Here is a tiny trained network, its code and every weight. The questions are about switching its units off for an input and a target symbol, where a switched-off unit gives its printed mean instead of its output.

import numpy as np


def w(rows, s, z=0):
    codes = np.array(rows[::2]) - 128.0
    scale = np.full(codes.shape[1], s)
    scale[-1] = z or s
    return codes * scale


def softmax(a):
    e = np.exp(a - a.max(-1, keepdims=True))
    return e / e.sum(-1, keepdims=True)


def log_softmax(a):
    a = a - a.max(-1, keepdims=True)
    return a - np.log(np.exp(a).sum(-1, keepdims=True))


def net(x, mask):
    ids = ['δεζσψω'.index(c) for c in x.split()]
    T = len(ids)
    res = E[ids] + P[:T]
    u = 0
    for l in range(3):
        r = res
        for j in range(2):
            rows = slice(4 * j, 4 * j + 4)
            q, k, v = (r @ M[l][rows].T for M in (Q, K, V))
            z = softmax(np.where(np.tri(T) > 0, q @ k.T / 4**0.5, -1e9)) @ v
            o = O[l][rows]
            res = res + np.where(mask[u + j], z, o[:, -1]) @ o[:, :-1]
        u += 2
    return log_softmax(res[-1] @ U[:, :-1].T + U[:, -1])


Q, K, V, O = {}, {}, {}, {}
E = w([
[118,142,236,122,134,78,164,158,163,173,171],'δ',
[185,144,140,187,106,75,113,53,121,73,118],'ε',
[118,108,169,132,58,162,194,113,120,74,220],'ζ',
[82,191,88,33,183,67,114,115,124,72,92],'σ',
[71,131,121,177,159,174,81,125,238,32,199],'ψ',
[96,97,77,111,129,109,171,253,148,104,143],'ω',
],0.014)
P = w([
[100,117,132,139,133,155,130,129,114,172,91],'0',
[106,92,141,136,118,62,95,144,107,84,120],'1',
[175,179,108,97,44,93,100,160,177,172,143],'2',
[99,93,143,117,113,60,98,142,107,75,124],'3',
[164,69,97,75,132,161,132,77,151,215,130],'4',
[206,208,54,135,191,131,130,172,94,107,130],'5',
[95,123,153,98,109,5,107,115,71,72,126],'6',
[129,126,147,94,216,155,226,43,183,185,175],'7',
],0.016)
Q[0] = w([
[149,142,170,183,121,154,158,179,29,186,157],'L0H0',
[122,89,55,177,119,254,92,129,113,80,129],'L0H0',
[194,172,150,149,171,137,14,90,68,145,69],'L0H0',
[81,150,95,113,147,151,140,229,167,164,55],'L0H0',
[125,118,95,103,60,102,112,119,58,79,132],'L0H1',
[42,133,218,141,176,12,203,125,162,56,161],'L0H1',
[37,106,203,149,123,114,90,146,12,58,74],'L0H1',
[131,217,154,156,51,105,106,205,107,60,166],'L0H1',
],0.0085)
K[0] = w([
[186,107,181,164,81,145,175,185,71,156,170],'L0H0',
[103,111,73,168,81,213,103,132,172,69,151],'L0H0',
[168,180,142,136,122,94,57,73,135,143,15],'L0H0',
[101,96,89,72,179,104,97,249,180,161,76],'L0H0',
[117,147,129,152,96,120,132,97,115,150,115],'L0H1',
[85,157,128,185,209,193,169,145,35,158,95],'L0H1',
[63,132,144,111,143,111,148,95,84,127,36],'L0H1',
[35,29,214,147,139,208,168,80,197,112,127],'L0H1',
],0.011)
V[0] = w([
[123,128,127,132,143,129,122,135,109,129,147],'L0H0',
[81,39,193,136,86,95,127,182,197,158,158],'L0H0',
[139,218,34,90,150,73,210,165,172,123,191],'L0H0',
[79,106,143,78,56,100,97,86,194,186,79],'L0H0',
[188,140,195,154,128,126,107,102,144,103,124],'L0H1',
[100,188,116,2,128,129,100,68,94,102,122],'L0H1',
[161,142,111,131,161,170,192,183,133,95,192],'L0H1',
[97,144,85,145,96,139,155,70,139,104,82],'L0H1',
],0.0066)
O[0] = w([
[126,133,132,125,120,132,127,133,136,121,117,131],'L0H0',
[129,181,81,60,193,129,64,41,95,61,59,239],'L0H0',
[246,52,240,169,103,206,75,67,118,114,104,253],'L0H0',
[157,96,78,152,203,180,192,106,79,105,183,149],'L0H0',
[148,127,166,130,126,157,114,180,116,132,200,105],'L0H1',
[157,162,154,134,143,120,254,119,191,55,94,129],'L0H1',
[132,132,160,149,105,143,73,24,106,122,38,177],'L0H1',
[104,121,154,142,136,126,172,185,119,104,126,117],'L0H1',
],0.0067,0.004)
Q[1] = w([
[115,147,177,77,5,87,139,122,207,153,117],'L1H0',
[114,65,189,137,122,127,124,150,182,126,143],'L1H0',
[93,196,59,152,158,154,195,205,140,178,135],'L1H0',
[142,109,101,103,106,119,167,155,117,99,171],'L1H0',
[138,123,250,79,72,92,108,131,200,62,102],'L1H1',
[182,106,249,165,86,163,115,120,223,165,175],'L1H1',
[150,90,97,111,122,136,85,172,203,217,120],'L1H1',
[188,122,95,148,157,234,121,92,116,197,121],'L1H1',
],0.011)
K[1] = w([
[81,129,74,77,79,49,146,129,240,193,85],'L1H0',
[105,19,169,133,108,87,117,64,125,102,126],'L1H0',
[255,161,102,107,100,114,122,74,165,88,134],'L1H0',
[150,120,125,73,177,148,140,108,154,141,122],'L1H0',
[109,175,66,144,206,205,122,172,101,153,68],'L1H1',
[224,206,53,142,202,173,145,121,82,108,138],'L1H1',
[184,100,68,79,198,100,99,67,167,88,100],'L1H1',
[245,128,159,102,109,112,67,144,140,85,174],'L1H1',
],0.0097)
V[1] = w([
[95,178,108,161,117,178,147,109,109,150,96],'L1H0',
[188,254,106,105,73,139,91,151,144,113,118],'L1H0',
[108,106,192,148,195,161,125,137,121,141,117],'L1H0',
[141,53,166,98,103,113,117,141,163,146,119],'L1H0',
[85,74,179,59,65,52,114,103,157,103,131],'L1H1',
[131,113,139,140,181,121,122,125,98,101,131],'L1H1',
[104,76,164,88,97,119,135,111,183,153,136],'L1H1',
[111,149,182,136,140,101,115,138,172,184,81],'L1H1',
],0.0063)
O[1] = w([
[118,51,148,164,143,58,166,135,151,154,164,97],'L1H0',
[161,147,96,132,168,93,135,1,80,110,52,4],'L1H0',
[104,97,108,158,149,140,150,196,135,148,187,142],'L1H0',
[83,204,125,94,111,131,90,121,82,122,121,71],'L1H0',
[201,85,137,147,147,160,195,93,177,106,111,113],'L1H1',
[123,133,114,156,119,141,127,146,110,144,147,137],'L1H1',
[139,91,124,118,154,115,164,102,179,139,118,94],'L1H1',
[152,103,90,104,132,112,133,153,161,152,192,111],'L1H1',
],0.0082,0.0018)
Q[2] = w([
[147,177,59,118,49,86,80,177,232,163,146],'L2H0',
[140,109,221,142,115,138,93,110,98,61,104],'L2H0',
[123,59,125,78,115,65,114,76,134,24,100],'L2H0',
[184,153,72,92,196,208,164,73,159,191,117],'L2H0',
[91,190,89,74,125,25,104,163,65,52,108],'L2H1',
[141,61,145,173,182,118,128,129,92,129,144],'L2H1',
[93,136,24,110,205,59,130,156,57,57,180],'L2H1',
[101,197,66,171,115,137,55,255,113,150,152],'L2H1',
],0.01)
K[2] = w([
[104,103,89,66,75,70,149,128,145,160,133],'L2H0',
[129,140,124,160,141,142,170,168,60,119,131],'L2H0',
[95,181,140,158,105,143,140,149,150,189,108],'L2H0',
[194,230,147,135,78,130,87,121,105,101,110],'L2H0',
[1,59,84,130,204,94,197,164,110,176,110],'L2H1',
[146,205,75,117,79,126,136,150,138,152,139],'L2H1',
[64,106,68,118,93,141,173,102,160,182,143],'L2H1',
[90,63,126,75,99,75,121,129,182,107,158],'L2H1',
],0.013)
V[2] = w([
[102,191,87,148,212,202,97,62,123,66,159],'L2H0',
[87,128,180,193,171,145,80,140,254,132,156],'L2H0',
[131,173,188,130,144,105,170,63,97,186,170],'L2H0',
[182,193,124,142,23,119,95,91,200,101,141],'L2H0',
[190,129,108,121,145,169,101,175,179,145,51],'L2H1',
[138,78,50,162,147,85,120,137,81,38,132],'L2H1',
[191,211,139,115,147,105,100,103,111,115,121],'L2H1',
[140,125,109,146,170,66,96,135,101,72,111],'L2H1',
],0.0087)
O[2] = w([
[111,64,175,75,91,110,121,89,255,100,64,9],'L2H0',
[115,182,124,61,42,57,143,179,201,169,100,196],'L2H0',
[218,153,239,164,139,124,92,124,145,106,164,63],'L2H0',
[50,169,207,186,106,118,128,172,80,110,84,136],'L2H0',
[97,101,42,79,109,88,131,80,114,98,154,177],'L2H1',
[65,175,131,139,158,107,141,147,97,104,160,46],'L2H1',
[146,121,49,60,149,66,95,192,185,106,178,54],'L2H1',
[105,238,93,144,73,86,140,156,75,158,135,45],'L2H1',
],0.0082,0.0013)
U = w([
[221,98,122,129,107,138,69,118,154,180,170,163],'δ',
[120,218,157,174,127,135,95,205,82,139,144,254],'ε',
[130,81,219,200,142,169,120,75,106,120,46,144],'ζ',
[179,164,113,134,199,128,253,129,156,59,96,78],'σ',
[99,130,157,141,97,118,122,136,149,147,74,11],'ψ',
[99,110,94,144,147,127,100,72,68,161,107,66],'ω',
],0.0053,0.0025)

Each question gives the input, a string of symbols that net reads in full, and the target symbol t.
The units are the heads (4 rows each of Q, K, V and O). Each row of codes is followed by its name. A weight is (code - 128) times the scale printed after its matrix; where a second scale follows, it is the last column's (O and U).
mask holds one flag per head, layer by layer. A switched-off head (its flag False) gives its mean, the last column of its rows in O, instead of its output. The means were averaged over made-up inputs and are rounded, as every weight is.
A unit's drop is (log p(t) with every unit on - log p(t) with that unit switched off) / (log p(t) with every unit on - log p(t) with every unit switched off).
The circuit of an input: a set's keep is (log p(t) with only the set's units on - log p(t) with every unit switched off) / (log p(t) with every unit on - log p(t) with every unit switched off). Starting from all 6 units, units are removed one at a time, each time the one whose removal leaves the highest keep (on an exact tie, the one counted first), for as long as the keep stays at least 0.8.
circuit, biggest first: the units of the circuit, biggest drop first
unit that matters most: the unit with the biggest drop
heads that matter: for each layer, one digit per head in row order, 1 if its drop is at least 0.15 and else 0, layers parted by /
drop of u: that unit's drop, to one decimal
input δ ε σ, target δ: unit that matters most : L0H0
input ω ζ ω σ, target ω: circuit, biggest first : (L2H0; L0H1)
input ζ ψ ζ ω δ ζ ψ ζ, target ζ: heads that matter : 11 / 00 / 10
input δ σ σ ζ ζ ζ, target ζ: circuit, biggest first : (L2H0; L1H0)
input ζ ζ ω ε ζ ζ ψ σ, target ζ: circuit, biggest first : (L2H0; L0H0)
input ζ ζ ω ζ ψ, target ω: circuit, biggest first : (L2H0; L2H1; L0H0)
input ψ ω ζ ζ ψ, target ζ: heads that matter : 00 / 01 / 11
input ψ ζ σ ψ ψ, target σ: heads that matter : 01 / 00 / 00
input ψ ψ ψ ε, target ψ: heads that matter : 00 / 00 / 10
input ε ζ ψ ζ δ, target ψ: circuit, biggest first : (L2H0; L0H0)
input σ ε δ δ ω ζ, target δ: heads that matter : 10 / 00 / 01
input ω σ ε ζ σ, target ε: circuit, biggest first : (L2H0; L0H1)
input ε σ ψ σ ζ ε σ ζ, target ε: circuit, biggest first : (L2H1; L1H1)
input ζ ψ δ ζ ω ω σ, target ζ: heads that matter : 10 / 00 / 01
input ε σ ω δ σ ε ζ ψ, target ε: unit that matters most : L2H1
input ω ζ ζ δ ψ δ ζ σ, target δ: circuit, biggest first : (L2H1; L0H0)
input δ ζ ψ ω ε ω ω ε, target ω: heads that matter : 01 / 00 / 11
input ζ ζ ζ σ ε ψ, target δ: circuit, biggest first : (L0H0; L2H1)
input ψ ω ε ζ ζ, target ε: heads that matter : 00 / 00 / 10
input ε σ ζ ω, target ε: circuit, biggest first : (L2H1)
input ω δ δ ζ ε ε, target ε: heads that matter : 10 / 01 / 01
input ψ ζ ε ζ σ ψ ψ, target ψ: heads that matter : 00 / 10 / 10
input ψ ω σ ζ ω δ σ δ, target δ: heads that matter : 11 / 00 / 01
input δ ε ζ δ, target δ: circuit, biggest first : (L2H0; L0H1; L2H1)
input ζ δ ζ ω σ ε, target δ: circuit, biggest first : (L0H0; L2H1)
input δ ζ ζ ψ ψ, target ζ: drop of L1H1 : 0.2
input ψ σ σ δ ζ ε ζ, target ψ: drop of L0H1 : 0.0
